Below are the code and all the weights of a small trained network. Each question names an input and a target symbol and asks about switching units off, where a switched-off unit gives its printed mean instead of its output.

import numpy as np


def w(rows, s, z=0):
    codes = np.array(rows[::2]) - 128.0
    scale = np.full(codes.shape[1], s)
    scale[-1] = z or s
    return codes * scale


def norm(h):
    return h / np.sqrt((h * h).mean(-1, keepdims=True) + 1e-5)


def f(y):
    return y / 2 * (1 + np.tanh(0.7978845608 * (y + 0.044715 * y**3)))


def softmax(a):
    e = np.exp(a - a.max(-1, keepdims=True))
    return e / e.sum(-1, keepdims=True)


def log_softmax(a):
    a = a - a.max(-1, keepdims=True)
    return a - np.log(np.exp(a).sum(-1, keepdims=True))


def net(x, mask):
    ids = ['γδεζθξπτ'.index(c) for c in x.split()]
    T = len(ids)
    res = E[ids] + P[:T]
    r = norm(res)
    for j in range(3):
        rows = slice(2 * j, 2 * j + 2)
        q, k, v = (r @ M[0][rows].T for M in (Q, K, V))
        z = softmax(np.where(np.tri(T) > 0, q @ k.T / 2**0.5, -1e9)) @ v
        o = O[0][rows]
        res = res + np.where(mask[j], z, o[:, -1]) @ o[:, :-1]
    y = f(norm(res) @ A[0][:, :-1].T + A[0][:, -1])
    res = res + np.where(mask[3:19], y, B[0][:, -1]) @ B[0][:, :-1]
    return log_softmax(norm(res)[-1] @ U[:, :-1].T + U[:, -1])


Q, K, V, O, A, B = {}, {}, {}, {}, {}, {}
E = w([
[123,54,166,172,95,252,117,148,126],'γ',
[209,216,189,106,42,23,70,96,227],'δ',
[89,138,148,123,157,168,210,26,93],'ε',
[141,59,139,105,70,230,114,157,85],'ζ',
[83,103,142,174,105,225,157,164,201],'θ',
[192,115,127,192,199,142,176,146,80],'ξ',
[96,113,136,118,75,226,143,210,140],'π',
[91,104,70,175,81,128,201,59,118],'τ',
],0.0031)
P = w([
[91,2,157,110,128,110,45,104,67],'0',
[106,165,103,177,144,166,58,85,99],'1',
[137,144,106,165,126,173,87,111,115],'2',
[149,140,113,156,119,167,111,120,124],'3',
[155,134,121,149,119,162,128,140,119],'4',
[157,129,127,141,115,153,141,153,123],'5',
[159,127,135,137,120,146,153,163,119],'6',
[159,118,137,131,121,142,164,170,121],'7',
[162,110,142,128,121,140,175,178,117],'8',
[157,97,151,124,120,131,182,181,116],'9',
[154,92,157,118,122,134,193,190,123],'10',
[155,78,159,115,121,132,195,195,118],'11',
],0.0023)
Q[0] = w([
[123,154,107,135,133,133,94,112,126],'H0',
[138,150,129,138,122,144,109,123,116],'H0',
[164,99,156,148,109,141,162,162,144],'H1',
[129,121,174,120,99,164,142,145,155],'H1',
[152,95,145,185,151,160,201,172,104],'H2',
[178,235,128,118,158,1,70,119,129],'H2',
],0.0098)
K[0] = w([
[112,76,76,194,147,166,137,194,103],'H0',
[87,126,102,128,148,145,161,77,103],'H0',
[72,159,79,116,131,134,252,69,57],'H1',
[127,139,132,74,91,45,214,61,145],'H1',
[184,112,223,88,98,30,67,119,141],'H2',
[51,24,6,91,192,139,253,8,7],'H2',
],0.0045)
V[0] = w([
[73,129,89,109,223,203,200,77,55],'H0',
[79,4,63,156,157,227,186,205,109],'H0',
[156,120,46,164,85,44,128,132,120],'H1',
[210,210,194,149,131,86,102,158,121],'H1',
[148,197,144,77,92,42,94,91,166],'H2',
[79,127,111,109,75,155,179,69,101],'H2',
],0.0033)
O[0] = w([
[88,96,223,18,56,30,86,163,192,145],'H0',
[63,83,77,90,41,66,61,60,246,250],'H0',
[138,75,59,188,27,61,125,184,143,77],'H1',
[140,67,96,75,156,129,151,124,255,108],'H1',
[119,135,117,68,104,54,58,115,208,216],'H2',
[71,89,69,109,171,171,152,148,108,77],'H2',
],0.003,0.0019)
A[0] = w([
[149,103,142,137,124,130,125,149,156,88],'N0',
[79,149,144,113,58,123,127,87,127,117],'N1',
[86,102,139,159,103,167,155,122,124,107],'N2',
[5,100,122,125,112,176,134,111,42,82],'N3',
[145,105,133,96,109,124,72,134,66,103],'N4',
[135,76,45,69,148,133,123,125,138,85],'N5',
[130,131,163,117,80,131,87,171,165,106],'N6',
[115,118,113,171,172,186,140,122,51,95],'N7',
[82,142,109,98,94,92,62,111,153,63],'N8',
[88,119,72,113,85,133,112,166,144,143],'N9',
[150,160,86,132,175,122,120,149,118,152],'N10',
[77,115,151,84,132,152,143,134,131,167],'N11',
[134,161,105,125,117,161,174,131,130,70],'N12',
[112,108,85,111,143,77,142,49,154,68],'N13',
[108,163,116,65,131,160,94,139,158,116],'N14',
[3,118,130,85,73,107,79,112,147,5],'N15',
],0.0076,0.0029)
B[0] = w([
[89,142,133,126,105,134,141,134,84,177],'N0',
[176,153,152,172,121,156,103,112,147,213],'N1',
[188,160,170,132,107,105,167,137,116,195],'N2',
[102,141,136,212,130,253,134,77,108,228],'N3',
[93,185,93,133,151,141,149,114,172,133],'N4',
[132,145,123,144,113,140,143,82,104,114],'N5',
[96,156,104,153,167,163,103,96,99,253],'N6',
[97,161,102,123,134,133,78,107,150,181],'N7',
[140,79,126,89,110,82,179,178,108,190],'N8',
[182,130,141,193,119,136,148,111,120,177],'N9',
[97,125,167,141,80,148,156,103,119,155],'N10',
[189,143,142,159,112,123,114,121,135,170],'N11',
[100,105,139,113,159,82,88,142,111,120],'N12',
[84,164,123,168,156,209,114,140,94,140],'N13',
[143,116,193,141,138,127,185,98,127,161],'N14',
[61,135,90,60,162,97,99,174,118,246],'N15',
],0.0053,0.0032)
U = w([
[146,23,122,89,117,148,34,135,132,43],'γ',
[213,196,159,171,89,110,100,68,164,32],'δ',
[72,177,174,40,188,104,76,143,128,122],'ε',
[145,120,65,54,90,132,146,71,104,44],'ζ',
[79,110,96,131,133,120,170,158,253,32],'θ',
[83,109,109,184,180,199,149,76,103,250],'ξ',
[158,80,170,121,98,103,205,164,72,242],'π',
[82,160,38,142,86,67,68,196,87,96],'τ',
],0.0076,0.0024)

Each question gives the input, a string of symbols that net reads in full, and the target symbol t.
The units are the heads (2 rows each of Q, K, V and O) and the neurons (one row each of A and B). Each row of codes is followed by its name. A weight is (code - 128) times the scale printed after its matrix; where a second scale follows, it is the last column's (O, A, B and U).
mask holds one flag per unit, heads first, then neurons. A switched-off unit (its flag False) gives its mean, the last column of its rows in O or B, instead of its output. The means were averaged over made-up inputs and are rounded, as every weight is.
A unit's drop is (log p(t) with every unit on - log p(t) with that unit switched off) / (log p(t) with every unit on - log p(t) with every unit switched off).
The circuit of an input: a set's keep is (log p(t) with only the set's units on - log p(t) with every unit switched off) / (log p(t) with every unit on - log p(t) with every unit switched off). Starting from the 12 units with the biggest drops (on a tie, the unit counted first), units are removed one at a time, each time the one whose removal leaves the highest keep (on an exact tie, the one counted first), for as long as the keep stays at least 0.8.
circuit, biggest first: the units of the circuit, biggest drop first
unit that matters most: the unit with the biggest drop
k most important neurons: the k neurons with the biggest drops, biggest first
which heads matter: for each layer, one digit per head in row order, 1 if its drop is at least 0.15 and else 0, layers parted by /
input ζ π θ γ ξ ξ θ, target δ: 2 most important neurons	(N2, N11)
input ξ ε ξ ζ δ ξ ξ π, target ε: circuit, biggest first	(H2, N15, N14)
input ξ ε γ θ ξ δ π ξ π, target ε: which heads matter	011
input ξ ξ ξ ε δ, target ε: which heads matter	101
input ξ π δ ζ, target ζ: 2 most important neurons	(N8, N3)
input ξ γ δ θ ε, target ε: 2 most important neurons	(N15, N13)
input ξ ξ ξ δ ξ γ, target γ: which heads matter	011
input τ θ π ξ δ θ, target τ: which heads matter	011
input π γ δ ξ ξ τ ε ξ θ π γ, target ε: circuit, biggest first	(H2, N15, N3)
input ε δ ξ γ ξ ξ π ξ ξ ξ, target ε: circuit, biggest first	(N9, H2)
input δ ζ γ δ θ δ ξ θ τ ξ, target τ: circuit, biggest first	(H1, N14, H2)
input θ θ θ ξ ξ θ ξ δ π ζ ξ π, target π: 3 most important neurons	(N14, N8, N9)
input ξ δ δ δ ξ π δ δ τ θ, target τ: 2 most important neurons	(N7, N3)
input θ π δ γ π, target π: circuit, biggest first	(N8, N14, H2)
input θ θ δ δ ξ ξ, target δ: 3 most important neurons	(N15, N8, N6)
input ξ τ ξ θ π ξ ξ δ, target τ: which heads matter	111
input ξ δ θ ξ ξ π θ, target θ: 2 most important neurons	(N3, N15)
input ξ θ δ ζ θ ε δ γ ξ ε, target δ: circuit, biggest first	(H0, N15, H2)
input ξ ξ δ θ τ ξ π, target τ: circuit, biggest first	(H2, H1, N6, N8)
input δ ε ξ δ ε ξ ξ, target π: 3 most important neurons	(N6, N15, N10)
input θ δ ξ ε ξ π τ ξ, target τ: unit that matters most	N3
input ξ δ δ θ δ γ ξ ξ π ξ ξ δ, target π: which heads matter	101
input ζ δ γ γ, target γ: 2 most important neurons	(N3, N8)
input ξ ε δ ζ γ ξ θ, target ε: circuit, biggest first	(H2, N15, H1)
